Below are the code and all the weights of a small trained network. Each question names an input and a target symbol and asks about switching units off, where a switched-off unit gives its printed mean instead of its output.

import numpy as np


def w(rows, s, z=0):
    codes = np.array(rows[::2]) - 128.0
    scale = np.full(codes.shape[1], s)
    scale[-1] = z or s
    return codes * scale


def norm(h):
    return h / np.sqrt((h * h).mean(-1, keepdims=True) + 1e-5)


def f(y):
    return y / 2 * (1 + np.tanh(0.7978845608 * (y + 0.044715 * y**3)))


def softmax(a):
    e = np.exp(a - a.max(-1, keepdims=True))
    return e / e.sum(-1, keepdims=True)


def log_softmax(a):
    a = a - a.max(-1, keepdims=True)
    return a - np.log(np.exp(a).sum(-1, keepdims=True))


def net(x, mask):
    ids = ['ΓΛΞαβεζστ'.index(c) for c in x.split()]
    T = len(ids)
    res = E[ids] + P[:T]
    u = 0
    for l in range(3):
        q, k, v = (norm(res) @ M[l].T for M in (Q, K, V))
        z = softmax(np.where(np.tri(T) > 0, q @ k.T / 3**0.5, -1e9)) @ v
        res = res + np.where(mask[u], z, O[l][:, -1]) @ O[l][:, :-1]
        u += 1
        y = f(norm(res) @ A[l][:, :-1].T + A[l][:, -1])
        res = res + np.where(mask[u : u + 4], y, B[l][:, -1]) @ B[l][:, :-1]
        u += 4
    return log_softmax(norm(res)[-1] @ U[:, :-1].T + U[:, -1])


Q, K, V, O, A, B = {}, {}, {}, {}, {}, {}
E = w([
[164,121,250],'Γ',
[58,155,63],'Λ',
[127,140,173],'Ξ',
[120,48,117],'α',
[117,116,164],'β',
[129,159,181],'ε',
[203,160,106],'ζ',
[203,103,126],'σ',
[115,155,162],'τ',
],0.02)
P = w([
[179,131,108],'0',
[114,132,163],'1',
[118,120,121],'2',
[122,130,183],'3',
[120,117,110],'4',
[99,135,210],'5',
[125,115,103],'6',
[207,133,189],'7',
[120,116,106],'8',
[186,131,238],'9',
[131,117,95],'10',
[208,136,253],'11',
[122,112,100],'12',
],0.008)
Q[0] = w([
[3,165,23],'L0H1',
[26,126,144],'L0H1',
[122,196,69],'L0H1',
],0.0071)
K[0] = w([
[3,62,28],'L0H1',
[122,119,219],'L0H1',
[221,135,99],'L0H1',
],0.0071)
V[0] = w([
[1,129,108],'L0H1',
[134,105,84],'L0H1',
[154,90,88],'L0H1',
],0.0087)
O[0] = w([
[160,110,113,2],'L0H1',
[172,255,152,28],'L0H1',
[94,118,102,44],'L0H1',
],0.0055,0.0035)
A[0] = w([
[51,59,2,2],'L0N1',
[60,73,19,94],'L0N2',
[69,158,16,112],'L0N3',
[133,108,108,64],'L0N4',
],0.008,0.00075)
B[0] = w([
[233,152,138,255],'L0N1',
[128,116,208,210],'L0N2',
[113,249,216,174],'L0N3',
[146,136,75,72],'L0N4',
],0.012,0.00085)
Q[1] = w([
[254,155,122],'L1H1',
[210,118,148],'L1H1',
[90,55,2],'L1H1',
],0.0075)
K[1] = w([
[253,137,120],'L1H1',
[208,180,32],'L1H1',
[46,119,3],'L1H1',
],0.0057)
V[1] = w([
[102,2,31],'L1H1',
[89,73,78],'L1H1',
[186,159,76],'L1H1',
],0.0069)
O[1] = w([
[39,77,167,4],'L1H1',
[254,200,18,46],'L1H1',
[95,53,119,47],'L1H1',
],0.0078,0.0031)
A[1] = w([
[180,69,208,248],'L1N1',
[122,255,211,118],'L1N2',
[48,168,211,150],'L1N3',
[147,72,119,19],'L1N4',
],0.0098,0.0013)
B[1] = w([
[241,59,211,255],'L1N1',
[224,79,2,247],'L1N2',
[249,112,125,221],'L1N3',
[117,126,74,136],'L1N4',
],0.0055,0.0082)
Q[2] = w([
[125,180,155],'L2H1',
[135,100,92],'L2H1',
[20,140,9],'L2H1',
],0.014)
K[2] = w([
[143,143,5],'L2H1',
[135,14,180],'L2H1',
[178,71,73],'L2H1',
],0.011)
V[2] = w([
[197,79,59],'L2H1',
[128,254,123],'L2H1',
[67,148,46],'L2H1',
],0.0078)
O[2] = w([
[40,105,3,194],'L2H1',
[83,203,106,89],'L2H1',
[215,92,119,2],'L2H1',
],0.011,0.0078)
A[2] = w([
[137,111,40,138],'L2N1',
[116,75,107,255],'L2N2',
[123,113,254,151],'L2N3',
[115,138,126,67],'L2N4',
],0.012,0.0038)
B[2] = w([
[95,156,200,189],'L2N1',
[44,186,141,253],'L2N2',
[140,254,160,243],'L2N3',
[145,82,3,105],'L2N4',
],0.006,0.0058)
U = w([
[147,174,228,92],'Γ',
[174,246,138,253],'Λ',
[170,70,122,59],'Ξ',
[122,87,222,190],'α',
[41,193,231,88],'β',
[233,94,79,12],'ε',
[21,185,122,203],'ζ',
[52,68,128,196],'σ',
[129,132,28,114],'τ',
],0.012,0.0026)

Each question gives the input, a string of symbols that net reads in full, and the target symbol t.
The units are the heads (3 rows each of Q, K, V and O) and the neurons (one row each of A and B). Each row of codes is followed by its name. A weight is (code - 128) times the scale printed after its matrix; where a second scale follows, it is the last column's (O, A, B and U).
mask holds one flag per unit, layer by layer, with each layer's heads first. A switched-off unit (its flag False) gives its mean, the last column of its rows in O or B, instead of its output. The means were averaged over made-up inputs and are rounded, as every weight is.
A unit's drop is (log p(t) with every unit on - log p(t) with that unit switched off) / (log p(t) with every unit on - log p(t) with every unit switched off).
The circuit of an input: a set's keep is (log p(t) with only the set's units on - log p(t) with every unit switched off) / (log p(t) with every unit on - log p(t) with every unit switched off). Starting from the 12 units with the biggest drops (on a tie, the unit counted first), units are removed one at a time, each time the one whose removal leaves the highest keep (on an exact tie, the one counted first), for as long as the keep stays at least 0.8.
units of the circuit, in order: the units of the circuit, biggest drop first
top k neurons: the k neurons with the biggest drops, biggest first
top k neurons in layer l: the k neurons of layer l with the biggest drops, biggest first
drop when u is switched off: that unit's drop, to one decimal
input σ α ε σ, target α: units of the circuit, in order : (L1N2, L1H1)
input ε ζ ε, target ε: top 2 neurons : (L1N3, L1N2)
input ε ε Ξ Γ τ, target τ: top 3 neurons in layer 1 : (L1N2, L1N1, L1N3)
input ζ Λ τ ε Λ σ σ β, target Λ: units of the circuit, in order : (L0N3, L2H1)
input ε ε τ Λ ζ ε, target Λ: units of the circuit, in order : (L2H1, L1N2)
input α β ε ζ β Γ σ ζ, target Γ: units of the circuit, in order : (L1N2, L1H1, L0N3, L1N3)
input β ε ε ζ, target ζ: top neuron in layer 1 : (L1N3)
input σ ζ ε ε ε α ε σ, target α: top 2 neurons : (L1N2, L1N3)
input τ ε ε ε ε β ε ε Ξ β ε σ α, target α: top 4 neurons : (L0N2, L0N1, L1N2, L1N3)
input Ξ α σ σ ε ζ α ζ, target α: top 3 neurons : (L1N2, L2N3, L0N3)
input ε β Λ Ξ Ξ β ε β ε τ ε β ζ, target ζ: top 3 neurons in layer 1 : (L1N1, L1N2, L1N3)
input Λ ζ β ε ζ Ξ, target Λ: top 2 neurons in layer 2 : (L2N3, L2N1)
input ζ Ξ Λ τ, target Λ: top 3 neurons in layer 0 : (L0N2, L0N3, L0N1)
input ζ Γ Ξ ε ε α σ Λ ζ ζ Ξ, target ε: units of the circuit, in order : (L1N2)
input ε τ ε, target ε: top 2 neurons in layer 1 : (L1N2, L1N3)
input ζ ε Λ τ, target Λ: top 2 neurons in layer 0 : (L0N2, L0N1)
input τ ζ Γ ε σ ε α, target α: top 2 neurons in layer 0 : (L0N2, L0N1)
input ε Λ Ξ Λ ε Ξ τ Γ τ σ α ζ Ξ, target ε: top 2 neurons : (L1N3, L1N2)
input ε Λ ζ Ξ, target Λ: top 2 neurons in layer 0 : (L0N3, L0N2)
input α Ξ τ, target τ: top neuron in layer 0 : (L0N1)
input Γ β α ε Ξ ε ζ ζ, target α: drop when L2N2 is switched off : -0.1
input Ξ β Λ, target Λ: drop when L0N3 is switched off : 0.6
input β ζ ε β Λ, target Λ: drop when L2N1 is switched off : 0.0
input τ Λ Λ Γ β ε, target Λ: top 2 neurons in layer 0 : (L0N3, L0N2)
